Each row is followed by its class.
[ -29   -1   82   25  283  -39  -28 -136  219 -105  -82 -144   93   90
 -130 -348  507  -48  167   -4 -215 -136  230  340  183   -4  560 -200
 -265 -362  -75  -43   -7  -36  203  261  116]
X
[ 109 -187   44  -28  -19 -220  -25   19  129   -4  211 -115  256  167
  -21 -182  185   32  163 -117  151   -1  -41  153 -127  155  488  268
 -108 -177   13  158 -456 -344 -150  216  100]
Q
[  68  227   67  224  327 -290 -163  368  251 -124  -92  158  432  172
 -114  -11  131  183   17  145 -245  173   81  317 -184  557  -93  -42
 -340  -96  186  307 -254  239 -256  120 -354]
S
[ -66   66  -15 -199   46 -208 -361   38  259 -112   66    6  304   64
   54  -27  193  158 -205 -182    0  -37  116  363  -61  379   93   48
 -198  -29 -157 -193 -252 -181   26  344  188]
E
[ -26 -127   24  -35  160 -323 -147   52   39 -166  -86   47  244  -19
 -148 -305  189  166  -79 -140 -109 -160  -11  260 -115  -58  287  162
 -269 -111  -14   79 -272  -94  -71  253  185]
V
[-115 -228  -60   41  205  -81  -74  -44   57 -345  -43  -21  109  224
  -87 -260  149  -22   75   48  128  -64  -88  243 -160 -203  362  -83
   42  -98  -90  125   23   -1   17  250  238]
L
[ -37 -151  154 -132  355 -199 -218  -69   97 -176 -151   38  103   16
 -114 -380  208   24 -244  110 -262 -114   69  166   34  -62  232    2
 -196   18   28   95  -42   91  160  255  308]
G
[  13  -41   63 -298  247 -187 -167  -71  221  -47  -52   58  128  -38
 -123 -289  156  152 -209  -46  -73 -256  -11  246 -173  246  139 -119
 -381 -276  -22   85 -198  -93  172  128  138]
E
[ -22  171  -28  442  280  -15 -129  282  281  -62  109  -10  323   56
 -105   67  218  148  228  100 -223  198   58  234 -184  672  -37  -26
 -193 -245  274  255   32  400 -102  -87 -463]
Y
[ -16  117    0  365  303 -295 -299  352   43 -175  -12  223  271   16
 -269  -68   94  243  -64  -12 -238   78   49  326 -299  470 -248 -109
 -377   39  286  127 -194  265 -232  191 -287]
X
[ 183 -129   -5 -355  294  -44  -75  -40  192   70 -154 -152  165   20
 -309 -124  329  -13  -23  -25 -287  -47  -12  193  -81  288  253   62
 -345 -214  -30  201 -160    1  213  213   23]
Q
[  -5 -203   28   24  197 -264 -147   53  184  -84   -4   59  181   28
   -5 -101   44  293  -18    9 -163 -122  -11  282 -162   21  240   68
 -148 -258  -19   79 -203  -17  -75  201  214]
V
[ 263 -161  137 -460  200 -516 -156 -195  335  -91   48    2   -2  -59
 -244   55  220  357 -333  -72  -88 -302 -192  181  -72   13  -14   99
  -84 -118 -187 -157 -217 -232  199  410  364]
V
[-212  130  102  580  405 -182 -244  290  258  -97  110  347  241  198
 -154 -121  129  333  -51  189 -216  202  146  306 -303  389 -112 -135
 -375  201  158  349 -122  541 -188  116 -469]
V
[ -44  164   18  467  388 -213 -227  283  331 -313  -88  384  218  184
 -234  -93  144  151 -121  344  -79  127  -65  361 -169  518 -271 -158
 -244  140  169  201  141  624 -162  116 -310]
P
[ -33 -204   60 -106  155   28 -151  -31  125 -115  -61  -44   83   31
  -20 -203  132   67   -9    7  -89  -67   81  169  -65   55  238   24
 -123 -133  -49   66 -111  -35   69  265  216]
X
[  56 -276    9  -61  214 -162 -104  -27  160  -25   45  -37  108   43
 -132  -46  139  131   96   48  -99  -24  -47  213 -173  117  191  -21
 -147 -216  -49   88 -102   56   52  227  183]
G
[ -63 -193  -41  104  186   88  -97  -34   77 -146  172  -70   96  181
  -14  -76  218   52  337   10   75    2   14  476 -238  110  242 -146
  -54 -187 -151   51 -137   -9  -40  271  144]
Y
[-268  -79  114  195  222   67   72  131  126  -48   29  -26  149  250
 -172 -470  343  280  307  105  120 -188   -2  483 -287  -71  496    4
 -244 -236  -54  263 -274 -282 -176  158  -72]
S
[ -97  255   81  484  357 -176 -212  307  191 -163   41  361  162  206
 -266  -84  134  211   36  145 -210   70  116  363 -206  347 -220 -317
 -334  186  247  276  -87  594 -234  171 -421]
G
[ 190 -179  -61 -429  138 -386 -127 -130  114  -51  -95 -105  200 -100
  -94  -45   97   33 -138 -129 -180 -112  -75  133   -3   -4  175   93
 -201 -221  -84   87 -236 -106  183  261  429]
P
[ -88 -106  122  -94  209   24 -114   31  269 -185  169  -34  137  208
   26 -255  211  151  -72  133   90  -81  -29  382 -150   22  300   40
 -128 -119  -72   63 -123 -150  -39  220   84]
Y
[  27 -260   85 -108  308 -119  -45   -1   81  -59   25   45  155  123
  -86 -410  225   91   39   88  -82  -87  -86  257 -146   32  249   16
 -173 -196  -32  133 -184   -5   84  228  145]
G
[  66   61  -14  255  279 -193 -209  367   26  -58  -50  130  352   82
 -294 -186  158  137   53   -7 -318  145   63  136 -315  527  -86   84
 -435  -65  220  279 -286  285 -253  118 -335]
V
[ -57   47   79  261  288 -179 -274  374  156  -55 -103  292  257  -34
    3  -15  -95  245 -181  347 -304  111  121  361   -8  543 -285  -36
 -438   -2  219   94   -3  346 -275   71 -355]
J
[-263  -54   65  -85  259 -150  -34  -59  281 -144  -51   32   82   54
 -324  -95  212  487   31 -185  -14 -162   51  337 -396 -251  175  -30
 -149   86 -216  239 -275 -100   -5  212  114]
X
[  -6  158   87   81  435  -72 -486  296  282 -119  -99  244  410   34
  147 -292  158  -60 -483  177 -335  168   53  331  -48  899 -134 -240
 -339  -93  320  209   -3  452  219  -43  -62]
L
[  27   84   -4  445  201 -459 -157  465  -13  -33 -203  256  273   88
 -226 -299   88  187  107   11 -105   18  -84  320 -178  476  -38   68
 -363  152  133  145 -226  208 -316  155 -368]
U
[-233  136    2  432  388 -299 -137  307   15  -51  106  282  313  182
 -302 -126   84  438  168   69 -206   17  125  486 -340  189 -136 -194
 -398    4  182  468 -297  305 -242  218 -449]
P
[   8 -222  124   -2  155  135   54  -27  354   42  -16  140  -22   48
 -191 -340  142  216  113   63   96  -22 -138  189 -325   98   57   97
 -175   27 -158  148 -167   96  -21   28  115]
V
[ -70 -317  102   63  311  -81  -16    5  166 -154  -38  -29   81  113
  -43 -425   57   46   63  195 -119  -11  -17  121  -63 -124  382   78
    9 -251   42  111   45   91   35    4  351]
V
[-161  264   23  288  374  -20 -431  227  109  -98   54   82  489   20
   54   -9  139  349 -342  139 -458  182  108  461 -466  640 -107 -148
 -387 -135  199  378 -131  319 -150   15 -481]
L
[ -62  164   16  447  231 -342 -276  202   33  -13   32  154  349   91
 -212    6  139  341   27   20 -261   84  106  364 -234  467  -18  -20
 -307   38  206  223 -179  343 -231  208 -418]
Y
[ 161 -230 -124  -97  277 -167   51   59  129 -216   -6 -158  237  199
   70 -170  253 -376  268  105   63  101  -53  173   92  214  493  -73
   -9 -405  -47   78  -26   81  200  106  182]
J
[-103 -195  103 -117  271 -162 -259   -5  288  -46   94  191   78   55
 -171 -246  171  354 -169   45 -147 -118  -32  340  -36  226  -12   10
 -279   26    7  -61  -75   42  -31  291   44]
J
[-152  165   -4  249  317  -81 -261   10   72  -49  105   80  318   45
 -346   44  367  320  -36 -100 -424  203  268  139 -274  435 -106 -154
 -439  -30  210  329 -160  318   66  223 -441]
U
[  24 -160   49  111  242    5  -96   16   35 -134  -69  -64   81   79
  -74 -300  288  -62  236  -32 -120  -62  -36  205 -130  -16  315  -85
  -92 -217  -39  125  -99   35   40  267  176]
S
[  52  121  -98  575  246 -309  -64  340  121  -74   45  110  405   13
  -74  -68  212  108  236   88  -91  138  -59  297 -310  588   21  121
 -309 -135  209  220 -235  233 -273  -62 -374]
G
[ -41 -232  -81  -59   35  -48  130 -335  191  -62  151 -108  141  -51
  314  364   40   58  131 -169  -40   95   14   86 -333 -528  593 -232
    3 -422 -406  258  -76  170   61  -65  220]
G
[ 163 -282    2 -246  157 -357  -91 -103  141   92  -60 -117  265  -46
 -145 -101  161  102  -26  -49 -121  -60  -46  250  -17  169  382  233
 -158 -217  -48   67 -230 -237   55  264  210]
J
[-206  -84  167    8  248  -53 -273  144  204 -232  131  147  259   90
   30 -297   73  288 -181   71  -60 -146   76  538 -185  253  155   62
 -276  -45   89  271 -266  -39 -283  221   -7]
X
[ 153 -101 -128  319  153  -78 -229  443  189  -48 -102  255   77   15
   93   12   84   22   16   12 -504  207 -301 -161   84  314 -295  -14
 -160  104  229   23  -25  640  -11  249    1]
G
[  -4 -193   -1 -108  265 -174 -132  -10  155 -190  -42  -43  175  117
  -88 -114  114   24  -45   66   16  -39   -5  269 -142   37  242  -10
  -50  -90  -34  163 -108   -3  109  205  283]
L
[ -50 -256  131   75  186  -30 -122    9  117 -255 -233  118   59   88
 -216 -495  127  183  -11  204    0 -176 -115  203 -188    0  178   53
 -105 -114    9   98  -25  117 -102  204  307]
L
[  -8 -145   37 -246  104 -210 -235 -103   92   11    4  -43  233  -35
 -130 -170  142  180 -152 -146 -173  -55  -56  277 -154   91  198   19
 -198 -202  -72  166 -220  -25  138  299  249]
Q
[ -37 -203  -33 -150  121 -324 -182   71   99 -117 -119   37  288  -19
  -36 -187   77  161 -175   10  -40 -135  -38  276    2   65  260  300
 -192  -58   14   26 -233 -219  -68  277  245]
J
[ -62  164  -29  410   87 -367  -56  214  197  -33  329  233  468  102
   11   60   63  433  263 -133 -191  157  101  486 -195  175  -53  -40
 -410 -176   65  298 -392  268 -437  272 -475]
U
[  57 -254    8  -79  163 -180 -245   59  123  -60  -15   50  224   62
    9 -289  114  190  -99   41 -118 -123 -105  316 -112  334  221  159
 -169 -248    8  -11 -166  -23  -14  264  195]
V
[  68 -251  279  -76  439  173  167 -273  320  242 -237   18 -263    9
 -509 -671  486  106   88  232 -377 -109 -236    3  -80 -233  239 -261
 -278 -178 -101  401   40  391  594  216  228]
Q
[-143  193   91  379  494 -279 -148  310   55 -156 -140  222  310  228
 -244 -336  146   63   -9  159 -302  120   77  261 -138  210   32  -98
 -289  175  224  476  -34  555 -154  101 -416]
S
[ 178   60   82  502  281  115   61  126  115  -31  107 -144  220  124
 -482 -215  365  -88  702  -18  -18  176  325  116 -394  586  182   14
 -295 -237  279  272 -346   55 -229   34 -364]
E
[ -72  256   -7  358  399 -119 -107  456  193 -242   41  177  340  173
 -195  -60  244  124   82  150 -195  146   76  286 -192  625 -186 -138
 -320 -129  304  313  -99  338 -165  -40 -477]
U
[  30   44  179 -245  244  -56 -266 -211  -25  -70 -150 -312  451  -12
  -58 -127  249  -21 -277   83 -359   78  359  259  -45  190  477  109
 -133 -295  145  254 -163 -152  173  203  193]
S
[ -52  339   65  138   36 -160 -218  188  213 -229   91  385  188  278
 -223  -94   15  314 -120   35   92   -5  -33  265 -255  499 -403 -288
 -187   86  121   92 -193  305 -266  223 -320]
E
[ 166 -120  -47 -128  184 -195 -234  -87  231 -273    6   72  120  104
  -73 -260  175 -142  -75  -31 -119  -27 -130  210   81  264   85 -112
 -108 -138   61   17   31  248  124  347  301]
U
[ -52 -142  110  147  265    8  -84   42  181 -126 -132    0  177   14
 -116 -462  240  118  120   72  -27 -141  -65  342 -296  254  369   69
 -201 -299   -9  260 -156 -166 -101   17   40]
Q
[ -79 -129   70  -19  225 -217  -77   32  100 -197   46  -48  105   81
  -84  -56  111  193  106  -64  -53 -129  140  373 -133 -187  283  -80
 -113 -125  -64   88 -277 -171  -83  291  225]
X
[  97 -394   30  150    8 -206   61 -277  -25  108  190 -238  317  -80
  192 -344  274  -65  304 -138  -19  157  -78  253  -80 -110  782   54
 -172 -490 -123  166 -339 -354   63  224  185]
J
[ -39 -250   86  211   42 -135   69   -4  180 -251 -174  -79  192  182
  -39 -402  258   81  193  197  282  -39  -47   57  -36   25  563  307
   84 -201  -95  -63   -8 -154  -78   72  182]
L
[ -22 -232  -86  293  121  -33   27   63  -58   -1  155 -113  198  164
  -98 -218  366   78  335   47  110  -57  -62  389 -283   80  567  111
 -201 -337  -77    9 -196 -201 -171  161  -65]
P
[ 313 -129 -131  205  -38 -617  -73  462   10  126   28  130  478   38
  245  224 -158  102   51   56 -188  196 -286   34   39  583  -25  317
  -87 -351  229  -15 -286   60 -388   -2  -29]
S
[ 101 -148   51 -116  254  -96  -82   11  174 -126  -74 -118  217   28
  -19 -147  185   15   44   52 -133    3  -19  265 -105  138  267   98
 -133 -189  -54  142 -150  -29   38  159  166]
Y
[  21  -80   33   40  153 -204 -303   25   62 -301  -17   53  149   96
  -44 -107  122 -124  -13  -64  -19 -124   99  252  -67  176  279  -78
  -70 -111   32  128 -164   85  -83  270  317]
Q
[ -85  138   46  143  353  -34 -237  321   43  -75  -73  264  434  -31
  -95 -116    5  144 -197   57 -419  179  118  356 -180  526 -243 -120
 -499  -39  289  347 -122  410 -186    9 -444]
E
[  19  194  -70  382  214 -294 -361  162  -86  -35  -93  214  318   45
 -183 -261  216   97 -209  -51 -353   55   48   78 -191  377  -47  160
 -379  188  216  147 -199  344 -103  282 -335]
Q
[-187  257  187  193  436 -314 -459  196  259 -142  -18  147  532  -95
  112  -50   47  292 -470  225 -450  146  473  199  -42  780  -82   42
 -362 -283  289  142   72  319  -16 -211 -326]
V
[ 361 -186 -277  -45 -168 -199 -157 -113  -22 -140 -159  110  252   98
  410   31   35 -489 -102  -34  312  -72 -235  245  232  568  425  212
  131 -131 -107 -253   23 -231  -68  153  172]
Q
[ -81  217   92  376  333 -228 -193  382  195 -158   22  153  314   69
 -182 -188   75  220  155   65 -238  107  124  381 -244  362 -133 -124
 -451  -11  199  402 -206  464 -266  125 -413]
Y
[ -23   -5 -221  102  385 -223 -158  138  202  176 -111  -48  279 -276
 -237  409   83  219    1 -169 -547  191   71   27 -215  350 -190 -119
 -373 -332  305  234   19  148  270 -131  -90]
S
[ -28   66   78    7  315 -144 -284  143  414 -196   61   95   90   26
 -100   41  112  422 -168  148 -212 -213   70  493 -175  234  -61 -142
 -298 -214  115  -37 -112  -58 -132  193   66]
P
[  80 -120   79 -149  296 -322 -135   44   93  -26 -131  -49  211  -41
  -93 -259   65   41 -101   71 -259  -29   -4  279  -26   31  206   15
 -253 -111   19  257 -179  121  118  190  225]
P
[ -15 -166  126  -50  248    8 -166  -53  211  -22 -121   16  140 -123
 -132 -341  206  280 -175   -9 -219  -89  -42  291 -388   19  206   38
 -291 -181  -57  115 -204   29   72  151  263]
X
[-195  273   22  317  421   23 -244  267   77  -99  188  103  288  133
 -226  -79  243  266  -41  133 -318  114  151  484 -335  398 -198 -218
 -482  -10  243  342 -154  275 -133  156 -531]
Y
[ -26 -160  124 -108  271 -131 -174  174  265 -148 -113  -11  175    7
  -75 -316  178   88 -126   67 -108  -81   37  191    0  214  212  207
 -216  -67   42   83 -130  -47   70  134  184]
V
[-113   56   14  502  172  123 -118  399  -25 -177  147  140  209  126
 -214   -4  199  180  258  -27 -122  241   98  172 -412  151 -135 -147
 -245  -15  220  198 -283  200 -298   99 -232]
P
[ -38  167  -17  251  341  -59 -356  284  212  -75  -93  186  195   66
 -378 -155  188  269   56   55 -431   57  113  372 -105  716 -391 -155
 -471   43  252  200  -94  328 -104  321 -367]
V
[ 374  -76  -88 -254   14 -328 -138  175   88  145 -209   77  291 -101
  152 -367  192 -111 -161 -152   90 -194 -314  292   35  770  182  322
 -260 -158 -106 -221 -233 -201   72   32  -51]
V
[-183 -336   25  194  271  226 -139  -38   92 -379   94   98 -189  135
 -273 -551  113 -157  189   20  167  -28 -136   54 -336 -181   73 -282
   71  -69  109  188  158  252  164  146  504]
U
[ -76 -110   25 -190  224  -43 -188  -68  304  -70  -78   -8  234   -2
 -187 -239  268  253 -243   -4  -90  -83  -55  291 -274  124  206   85
 -287 -143  -76  105  -78   20  133  152  141]
L
